Here is a tiny trained network, its code and every weight. The questions are about switching its units off for an input and a class, where a switched-off unit gives its printed mean instead of its output.

import numpy as np


def w(rows, s, z=0):
    codes = np.array(rows[::2]) - 128.0
    scale = np.full(codes.shape[1], s)
    scale[-1] = z or s
    return codes * scale


def f(y):
    return y / 2 * (1 + np.tanh(0.7978845608 * (y + 0.044715 * y**3)))


def log_softmax(a):
    a = a - a.max(-1, keepdims=True)
    return a - np.log(np.exp(a).sum(-1, keepdims=True))


def net(x, mask):
    res = np.array(x, float).reshape(1, 4) / 4 @ E
    y = f(res @ A[0][:, :-1].T + A[0][:, -1])
    res = res + np.where(mask, y, B[0][:, -1]) @ B[0][:, :-1]
    return log_softmax(res[-1] @ U[:, :-1].T + U[:, -1])


A, B = {}, {}
E = w([
[108,172,56,218,231,124,4,212],'x0',
[8,208,161,106,101,24,136,182],'x1',
[156,164,117,148,143,97,154,108],'x2',
[127,132,117,134,126,122,138,123],'x3',
],0.012)
A[0] = w([
[71,240,194,111,95,61,150,185,189],'N0',
[232,58,111,143,205,244,123,66,255],'N1',
[95,128,142,74,91,94,188,121,113],'N2',
[102,119,225,79,57,133,176,129,198],'N3',
[58,173,119,247,177,78,23,241,114],'N4',
[182,115,182,102,105,226,211,39,197],'N5',
[197,113,2,245,192,160,9,208,144],'N6',
],0.009,0.0096)
B[0] = w([
[87,127,213,87,175,72,195,151,219],'N0',
[192,140,20,246,93,155,132,21,254],'N1',
[132,119,97,89,204,114,106,125,173],'N2',
[140,69,112,85,154,9,190,147,211],'N3',
[63,210,144,168,68,181,137,224,230],'N4',
[41,100,154,197,66,128,186,39,230],'N5',
[167,167,41,95,126,216,91,155,247],'N6',
],0.012,0.022)
U = w([
[115,50,135,220,41,130,201,38,253],'0',
[35,188,177,168,117,170,155,251,137],'1',
[118,115,171,134,178,152,89,102,40],'2',
[214,179,41,175,149,212,67,142,135],'3',
[116,75,194,66,187,1,186,146,204],'4',
[162,130,159,141,137,115,92,139,28],'5',
],0.0099,0.0038)

Each question gives the input, the list of numbers given to net, and the class t.
The units are the neurons (one row each of A and B). Each row of codes is followed by its name. A weight is (code - 128) times the scale printed after its matrix; where a second scale follows, it is the last column's (A, B and U).
mask holds one flag per neuron, in row order. A switched-off neuron (its flag False) gives its mean, the last column of its row in B, instead of its output. The means were averaged over made-up inputs and are rounded, as every weight is.
A unit's drop is (log p(t) with every unit on - log p(t) with that unit switched off) / (log p(t) with every unit on - log p(t) with every unit switched off).
unit that matters most: the unit with the biggest drop
top k neurons: the k neurons with the biggest drops, biggest first
drop when u is switched off: that unit's drop, to one decimal
input [-7,1,4,1], class 4: unit that matters most => N1
input [1,-8,1,-4], class 3: top 3 neurons => [N6; N0; N3]
input [0,6,2,1], class 4: top 2 neurons => [N0; N6]
input [1,-7,1,4], class 3: top 3 neurons => [N6; N0; N3]
input [6,1,-2,6], class 1: top 2 neurons => [N4; N1]
input [6,1,-3,-4], class 1: top 2 neurons => [N4; N1]
input [3,1,-7,-8], class 1: top 2 neurons => [N1; N4]
input [2,0,-2,0], class 3: top 2 neurons => [N0; N5]
input [1,-8,1,0], class 3: top 2 neurons => [N6; N0]
input [1,2,-3,1], class 1: top 2 neurons => [N1; N3]
input [1,-2,-3,5], class 3: drop when N5 is switched off => 0.3
input [7,1,-1,-6], class 1: drop when N4 is switched off => 6.1
input [6,3,7,0], class 1: drop when N4 is switched off => 0.1
input [8,3,2,3], class 1: unit that matters most => N4
